Rows, each with its class
[ -4   1  -1   1   5   1   2   5  -7   4  -8  -3  -1  -2   2  -2 -12   2
  -3  11  -4  -4   1   3  -2 -15   2  -2  -7   1  -7  -1  -5   5   0   4
  -3   0   2   3   3   6  -6   2   3   3   0   2  -1   6  -3   8   0  17
   6   0   3  -1  -7  -1  -9]
SG
[ -4   3   0   1  -1 -18  -4  -2 -10   3   5  -9   1   3   0  -2 -17   1
   6  17 -17  -2   1  -6   3  28  -2  -7   1   2 -13   6  -3   2  -2   2
  -9   2   4 -31   5   1 -11   5   1  -1 -11   6   6   3   2  21   2  11
  -3   0  -7  -6  -8 -18   7]
JG
[ -4   9   0  -1  -1 -18   0  -7 -20 -14   0  -7  -6   1   3   9 -20  19
   4   4 -12 -10  -2   4  -2 -29   3 -12  -7   3  -8  10  -9   7   1   4
   5   3  -1   1   9  21  -3 -10   1  -3  -6  13   9  26   1  12  16  13
   3  -1  -9   0  -6 -20   7]
Hs
[ -1   3   4   0  -1 -14   0   1 -14  -1  -1  -7   0  -4   5  10 -15   9
   2  14  -7  -2  -9  -4   2 -19   8   1  -3   3 -11  -4  -7   2   1   2
   1   1   3 -11  -1   1  -4  -9  11  -2  -8   1   0  11   0   8   9  10
   5  -1   1   1  -6 -21   0]
Hs
[ -4   3  -2   0   2  -6   2   2  -8  -6   1  -3  -2   2   1   3 -12   1
   5  10 -10  -3  -2   8   2  -7   2  -5  -3  -2  -7   3  -5   0   1   0
  -1   2   2   4   2   8  -7   1   3   0  -6  -1   4  12  -3  12  18   6
   3   1  -1  -2  -8  -8   0]
Bd
[ -4   7   2   2   0  -6   3  -1  -8   4   2  -3  -1  -4   5  13 -19   2
   4   9 -15  -6 -12   9  -2 -52  -1  -2  -6   8  -7  -6 -14   2   1   6
   7   1   4  -5   2   3 -13  -3   8   2 -11   3   7  17   2  11   4  18
   0   2  -1  -2 -11  -7   3]
Hs
[ -5   2   2   1   9   8   3  11   3   5  -8   4  -4  -4   6   8  -5  -6
  -2  14 -11  -1  -5  21  -3 -35   1   4  -7   0  -6  -9 -11   0   3   6
   6  -1   3   7  -2   6 -12  -2   4   5  -6  -4  -1   5  -3   4   1  18
   4   1   0  -3 -12  -3  -7]
NC
[ -4   3  -1   1   0 -14  -2  -1 -11  -1  -3  -8  -1  -1   4   1 -18   9
   3  15 -10  -6   0  -5   0  -2   5  -4  -4   1 -13   3  -6   7   0   2
  -3   2   3 -13   4   8  -7  -3   3  -1  -6   5   3  11   0  14   7  17
   4  -2  -2   0  -8 -20  -2]
Bd
[ -3   4   2   1   1 -12   0   2 -13   0  -1  -4  -1  -2   4  11 -20   3
   8  16 -14  -4  -9   2   3 -28   6   0  -5   2 -13  -3 -10   2   2   1
   0   2   3 -11  -1   4  -9  -5   9   1 -11  -2   4  15   0  15  13  15
   3  -1  -1   0 -11 -17   1]
SG
[ -2   6  -4  -3   1 -11   4  -4   1 -15   6   7  -6   6   3  21  -1   1
  17  -4 -22  -8  -9  26  -9 -52   5  -2  -2  -4  -4   5 -13  -6   5   4
  13   2  -5  22  -1  19  -4  -8  -8   0  -8  -9  11  30   0   8  27  -1
   1   3  -9  -1 -12 -11   6]
SG
[ -7   5   1   1   2  -5   0   1  -7   2   2  -4  -1  -1   3   5 -16   0
   2  11 -13  -4  -5   6   0 -20  -2  -3  -4   4  -9   0  -9   3   1   4
   1   2   4 -12   3   6 -11   0   5   2 -11   4   6  10   1  17   4  14
   0   0  -3  -4 -10 -11   3]
SG
[ -2   3   2  -1   0 -11  -2   1 -14  -6  -5  -6  -1  -3   3   3 -11  11
  -1   7  -2  -4  -1  -2   3   3   5  -2  -6  -1  -6   3  -1   3   1   0
   0   2   2  -1   2   8  -1  -8   7  -2  -1   3  -2   7   0   3  11   7
   8   0   1   2  -2 -18  -3]
Hs
[ -3   2   1   1   0 -11  -1   1  -9   5   6  -5   2   0   2   6 -20  -5
   9  18 -16   0  -9   1   6  -3   0   0  -1   3 -12  -3  -7   0   1   2
  -6   1   6 -22  -1  -5 -11   3   9   1 -15  -3   5   8   1  19  11  10
  -2   0  -1  -3 -11 -14   6]
JG
[ -2   2   0   0   2  -8   0   4  -8   1   1  -4   1   1   3   5 -14  -1
   5  17 -10  -2  -5   3   3  -1   4   0   0   0 -10  -2  -7   2   2   1
  -5   3   4 -13  -1   4  -9   0   5   1  -9  -3   2   6  -1  14   9  12
   3   1  -1  -2 -11 -14  -2]
NC
[ -6   2  -3   0   5  -1   1   5  -7  -2  -2  -4   1   1   1  -1 -13  -3
   3  14 -10  -4  -1   9   2   2   2  -4  -6  -1 -10   3  -5   2   1   1
  -3   1   3   4   3   8 -11   3   4   1  -6  -1   1   7  -3  13  16  14
   6  -1  -1  -3 -10  -7  -5]
SG
[ -6   3   1   0   2  -8   0   2 -14  -5  -1  -7  -1  -2   3   4 -19   8
  -1  13  -9  -6  -5   5   3  -8   2  -7  -8   0  -9   5  -6   3   0   2
   1   1   4  -2   4  10  -8  -4  10   1  -7   9   3  12  -2  12  18  14
   7   0  -1  -2  -7 -15  -1]
SG
[ -4   6   3   0   4  -1   1   4  -1  -1   1   1   0  -4   3  13  -8  -2
   1  10 -12   0 -14  16   1 -36   1   1  -5   2  -5  -4  -9  -2   3   3
   9   1   5   0  -1   2  -8  -6   8   3 -10  -2   1   9   0   5  10   8
   2   0   1  -3  -9 -10   6]
Bd
[ -3   2   1   3   5  -3   3   8  -3   1  -4   2  -1  -3   4  11 -10  -3
   5  13 -12  -3  -9  13  -1 -41   7   5  -5  -2  -9  -8 -10  -2   3   4
   2   1   4   9  -2   5  -9  -3   7   2  -7 -11   0  12  -3   8  16  13
   5   0   2   2 -13  -8  -8]
SG
[ -4  -2   3   2   9  19   4  14   4  10  -8   1   4  -8   2   1  -4 -11
 -10  14   6   3 -11  12   7 -16   2  10  -8   0  -1 -15  -3  -4   0   1
   2  -2   8  11  -6 -10 -10   3  16   8  -3  -6  -8 -10  -5  -2   2  14
   8  -1  13  -1  -7  10 -14]
Bd
[  0   2  -1  -1  -3 -13   0  -1  -9  -5   5  -4  -2   2   0   4 -11   3
   9   5  -8  -1  -3  -1   2  -2   4  -3   1  -1  -6   4  -2   0   1  -2
  -1   2   1  -5   2   3  -1   4   4  -3  -6  -1   6  12   1  11  17  -1
  -1  -2  -4   1  -4  -9   5]
SG
[ -3   4   2   2   0  -8  -3  -2  -7   6   1  -6   1   1   2   3 -15   2
   1  13 -12  -1  -2  -4   1   0  -3  -6   0   5  -9   0  -6   9  -1   3
  -4   2   4 -26   6   1 -10   1   3   1  -9   8   5   0   2  15  -9  14
  -4  -1  -5  -5  -6 -13   6]
NC
[ -9   4  -1   1   8   4   2   7  -1   2  -2   1   0  -1   3  10 -15  -9
   3  17 -21  -4 -10  23   0 -40   0  -2  -9   2 -10  -2 -12  -1   5   8
   4   1   5   2   2   9 -18   1   6   6 -11  -1   5  12  -2  16  10  20
   3   1  -1  -9 -17  -7  -1]
Hs
[-6  4 -4  0  5 10  2  0  4 -4 -2  2 -1  1 -2 -4  1 -5 -3 -2 -2 -2  4 15
 -3 -8 -7 -6 -4 -2  3  6 -1  2 -1  0  3  0 -1 19  5 11 -5  4 -6  5  3  5
  3  2 -3  1  3  6  2  0 -1 -3 -2 14 -2]
JG
[ -3   4   4   0   0 -10  -1  -1 -11  -4   2  -4  -1  -2   2   7 -14   4
   5   9 -11  -4  -5   3   2 -16   1  -4  -3   2  -9   3  -6   1   2   3
   1   2   2  -7   3   6  -7  -4   5   0  -9   3   5  13   1  12  12   9
   1   0  -3   0  -5 -14   5]
Bd
[ -3   3  -1   0  -1 -14  -2  -4 -11  -2   7  -4  -1   2   2   6 -15   2
   8  10 -16  -3  -5   2   2  -6   0  -5   0   2  -9   4  -7   1   2   2
  -2   3   3 -14   3   5 -10   1   3   1 -12   1   8  13   1  17  14   8
  -2   0  -5  -2  -9 -16   8]
NC
[ -3   8   5   1  -5  -9   1  -7 -10   0   7  -3  -2  -3   3  11 -20   5
   5   3 -12  -4 -12   3   0 -52  -4  -6  -3   9  -4  -1 -12   3   1   4
   8   2   1 -12   5   2  -7  -4   7   0 -12  12  10  17   2  12   2  11
  -4  -1  -3  -3  -7  -7  12]
JG
[ -6   4   0   0   1  -7   1   3 -16  -8   6  -7   1  -1   1   8 -24   1
   4  17  -8  -3 -12   7  10  -7   8  -2  -8  -3 -12   3  -5  -4   2  -2
  -1   3   9   5   0   0  -7  -3  22   0 -14   0   3  14  -2  15  40   8
   4   1   4   0 -10 -14   5]
JG
[ -4   1   4   3   2  -9  -1   4 -10  16 -11  -6  -1  -3   5  -6 -15   5
  -2  20 -12  -5   6  -8  -7  -8   1  -1  -2   8 -13  -6  -8  12   0   8
 -10   0   2 -28   6   5 -14   2  -5   2  -3   3   0   1  -1  16 -26  28
   1  -2  -2  -4 -10 -12  -9]
JG
[  1   6   5   0  -1  -5  -1  -3   1   3  -4   3  -4  -4   4  13  -1   6
  -1  -5  -9  -5  -7   8  -8 -52  -2   0  -1   9   1  -4 -11   4   2   6
  13  -2  -2  -4   3   8  -3 -10  -3   0  -2   5   4  11   1  -4 -23   8
  -2  -3  -5  -2  -3  -7   5]
JG
[ -2   2   0   0   2 -11  -1   0 -11  -3  -3  -7  -2   0   3   2 -10   8
   1   9  -5  -6   0  -2   0   0   5  -3  -4  -2  -9   2  -4   4   0  -9
   3   1   0  -2   4  10  -3  -5   2  -2  -2   2   1  10  -1   7   9  11
   7   0  -2   0  -4 -17  -2]
SG
[ -4   4   1   0   7   9   2   9   3  -3   1   2   2  -2   3  10  -5  -9
   0  11  -8   1 -14  22   7 -19   2   3  -5  -3  -3  -4  -7  -8   1   1
   8   1   6  11  -6  -1 -10  -1  12   4 -10  -5  -1   5  -2   2  19   6
   6   1   3  -3  -9  -3   0]
SG
[ -3   1  -1   0   2  -8   1   6 -10   3  -3  -3   0  -3   4   8 -16   2
   4  16 -11  -3  -7   3   2 -26   5   3  -4   1 -11  -6  -8   0   3   3
  -4   2   4  -6   0   3 -10  -2   8   2  -8  -4   2  11  -1  13  10  15
   5  -1   1   0 -11 -13  -2]
SG
[ -5   9   6  -2   3  -6   0   0  -3 -10   5   0  -1  -4   6  22  -9   1
   5   4 -15  -4 -21  21   4 -46   1   0  -6   2  -3   1 -12  -6   4   5
  19   3   3  -1  -2   5 -10 -13  11   1 -16   4   7  16   3   3  17   4
   3   0  -5  -4 -10 -21  14]
Hs

Rows with their classes
[ 2  0 -2  6 -1 -3  1 -4 -4 -4 -3 -2 -2 -1  1  1 -6  2  1 -5 -2 -7 -3  0
 -3 -5  5  2  5  2 -3 -7  5  0 -2  5  1 -6 -1  0 -4  1  4  1  4  3  1  1
 -2 -1 -4 -2  2  0  3 -2  0 -2  2  4  0]
A
[-1  3  2  1  5 -4  3 -2 -3 -4 -1  3 -1  1 -1 -2  2 -5 -4  1 -4  2  1  0
  1 -1 -1  2  2 -1  0  3  3  3  2  8 -1 -1  2  0  2 -2  4  1  2  2  3  0
 -2  0  0  2  2  0  1  2  2  2  2  1 -1]
A
[-3  0 -1 -2  3 -7  3 -1 -5 -2 -4  2 -1  1 -4 -2  2 -4 -2  3 -6 -3  0  1
  3 -2  0  3  5  2  0  2  3  2  1  8  1  3  4  2  1 -3  5  1  2  3  5 -1
 -2  1  0 -2  5  0  0  4  1  0  2  0  0]
A
[ 0 -1  5  1 -1  6 -1 -2  8  2  3  2  1 -1  6 -2 -2  2  7 -1 10  9  5 -1
 -7 -2 -1  2 -2 -3  0  2 -3  0  1 -9 -2 -9 -5 -1 -3  4 -4  1  1 -7 -6  3
  3  2  1  7 -5  0  4 -4  0 -2  1  4  0]
Y
[-2 -2  4  1  1  0 -1 -3  4 -1 -2  1  1  1  1  2  2 -1 -1  1  5  9  3  1
 -1  1 -2  5 -8 -3  3  3  1  1 -1 -4 -1 -3 -3  0 -3  1  1  0  1 -3 -2  2
  2  0  4  3 -4  1  2  2  0 -1 -1  1 -1]
Y
[-1 -1  0  0  2 -5  3 -6 -1 -2 -6  3 -3 -1 -3 -2  1 -4 -8 -3 -4 -1  3  1
  1 -2  0  7  4  1 -3 -4  3  3  2  6  2  0  1  1  0 -2  6  2  3  7  6  2
 -2 -1  1 -5  4 -1  0  6  3 -4 -1  0  0]
A
